Below are the code and all the weights of a small trained network. Each question names an input and a class and asks about switching units off, where a switched-off unit gives its printed mean instead of its output.

import numpy as np


def w(rows, s, z=0):
    codes = np.array(rows[::2]) - 128.0
    scale = np.full(codes.shape[1], s)
    scale[-1] = z or s
    return codes * scale


def norm(h):
    return h / np.sqrt((h * h).mean(-1, keepdims=True) + 1e-5)


def f(y):
    return y / 2 * (1 + np.tanh(0.7978845608 * (y + 0.044715 * y**3)))


def log_softmax(a):
    a = a - a.max(-1, keepdims=True)
    return a - np.log(np.exp(a).sum(-1, keepdims=True))


def net(x, mask):
    res = np.array(x, float).reshape(1, 8) / 4 @ E
    u = 0
    for l in range(4):
        y = f(norm(res) @ A[l][:, :-1].T + A[l][:, -1])
        res = res + np.where(mask[u : u + 4], y, B[l][:, -1]) @ B[l][:, :-1]
        u += 4
    return log_softmax(norm(res)[-1] @ U[:, :-1].T + U[:, -1])


A, B = {}, {}
E = w([
[65,66,102,248,52],'x0',
[172,140,116,163,157],'x1',
[146,150,112,150,148],'x2',
[225,118,2,97,85],'x3',
[118,121,137,119,119],'x4',
[5,65,56,120,185],'x5',
[83,143,128,96,102],'x6',
[92,119,139,92,99],'x7',
],0.0061)
A[0] = w([
[99,46,113,136,155,4],'0.n1',
[120,129,168,172,188,100],'0.n2',
[206,101,2,66,12,34],'0.n3',
[56,88,50,100,244,129],'0.n4',
],0.0081,0.0041)
B[0] = w([
[218,90,34,182,74,129],'0.n1',
[20,105,126,71,154,151],'0.n2',
[75,14,75,207,255,246],'0.n3',
[244,47,157,58,59,253],'0.n4',
],0.0076,0.0043)
A[1] = w([
[137,113,90,158,67,54],'1.n1',
[105,62,154,128,154,20],'1.n2',
[166,66,62,135,116,250],'1.n3',
[89,93,99,254,60,17],'1.n4',
],0.011,0.0023)
B[1] = w([
[39,199,103,81,56,149],'1.n1',
[72,101,149,145,123,167],'1.n2',
[82,105,169,115,41,254],'1.n3',
[153,245,108,49,144,224],'1.n4',
],0.011,0.0072)
A[2] = w([
[156,98,33,150,114,3],'2.n1',
[66,111,157,92,179,81],'2.n2',
[181,136,83,2,168,81],'2.n3',
[164,41,8,153,83,58],'2.n4',
],0.0081,0.0028)
B[2] = w([
[51,232,59,203,255,133],'2.n1',
[45,125,80,192,167,201],'2.n2',
[125,149,26,66,158,234],'2.n3',
[135,124,168,189,175,255],'2.n4',
],0.0099,0.0029)
A[3] = w([
[84,42,91,209,162,167],'3.n1',
[186,68,206,70,57,253],'3.n2',
[131,89,64,152,134,46],'3.n3',
[64,142,254,151,135,53],'3.n4',
],0.0078,0.0033)
B[3] = w([
[116,113,115,200,156,253],'3.n1',
[212,129,134,140,64,251],'3.n2',
[138,56,140,153,250,123],'3.n3',
[87,73,110,204,174,187],'3.n4',
],0.011,0.004)
U = w([
[89,103,136,211,248,154],'0',
[187,124,139,155,111,254],'1',
[146,165,102,87,178,60],'2',
],0.011,0.0009)

Each question gives the input, the list of numbers given to net, and the class t.
The units are the neurons (one row each of A and B). Each row of codes is followed by its name. A weight is (code - 128) times the scale printed after its matrix; where a second scale follows, it is the last column's (A, B and U).
mask holds one flag per neuron, layer by layer. A switched-off neuron (its flag False) gives its mean, the last column of its row in B, instead of its output. The means were averaged over made-up inputs and are rounded, as every weight is.
A unit's drop is (log p(t) with every unit on - log p(t) with that unit switched off) / (log p(t) with every unit on - log p(t) with every unit switched off).
The circuit of an input: a set's keep is (log p(t) with only the set's units on - log p(t) with every unit switched off) / (log p(t) with every unit on - log p(t) with every unit switched off). Starting from the 12 units with the biggest drops (on a tie, the unit counted first), units are removed one at a time, each time the one whose removal leaves the highest keep (on an exact tie, the one counted first), for as long as the keep stays at least 0.8.
circuit, biggest first: the units of the circuit, biggest drop first
k most important neurons: the k neurons with the biggest drops, biggest first
top k neurons in layer l: the k neurons of layer l with the biggest drops, biggest first
drop when u is switched off: that unit's drop, to one decimal
input [1,-3,8,-1,8,7,-1,-2], class 1: circuit, biggest first : (0.n4)
input [7,-1,5,4,-1,5,1,1], class 2: 2 most important neurons : (1.n4, 1.n1)
input [5,-3,0,5,-4,8,1,-6], class 1: circuit, biggest first : (1.n3, 0.n4)
input [2,6,-5,-4,1,8,2,-7], class 1: circuit, biggest first : (0.n4, 0.n3)
input [8,4,-3,6,6,-4,-5,2], class 2: circuit, biggest first : (1.n4, 0.n4)
input [-2,-2,-5,8,-4,-7,4,4], class 0: 3 most important neurons : (0.n3, 0.n4, 2.n4)
input [-3,0,-8,8,3,-6,-8,-8], class 0: 4 most important neurons : (0.n3, 0.n4, 2.n1, 1.n4)
input [-7,-8,8,4,-6,8,5,5], class 1: top 2 neurons in layer 0 : (0.n4, 0.n2)
input [2,-2,6,2,-5,7,-8,-2], class 1: 2 most important neurons : (1.n3, 0.n4)
input [3,-7,1,2,-5,-1,-7,-7], class 2: 2 most important neurons : (1.n4, 0.n4)
input [6,-5,-2,-5,5,-5,-7,4], class 2: top 2 neurons in layer 0 : (0.n3, 0.n4)
input [3,-7,-6,-1,-6,4,2,0], class 1: 2 most important neurons : (0.n4, 3.n2)
input [2,-7,4,2,3,-2,-2,-6], class 0: 2 most important neurons : (0.n3, 0.n4)
input [-4,-4,1,7,5,3,7,-8], class 0: drop when 0.n3 is switched off : 1.4
input [3,-1,-2,6,-1,3,2,-6], class 0: drop when 0.n3 is switched off : 3.1
input [5,4,6,5,-2,-1,-5,4], class 0: drop when 2.n4 is switched off : 0.1
input [5,7,-2,1,-7,-3,-3,3], class 2: drop when 0.n4 is switched off : 0.3
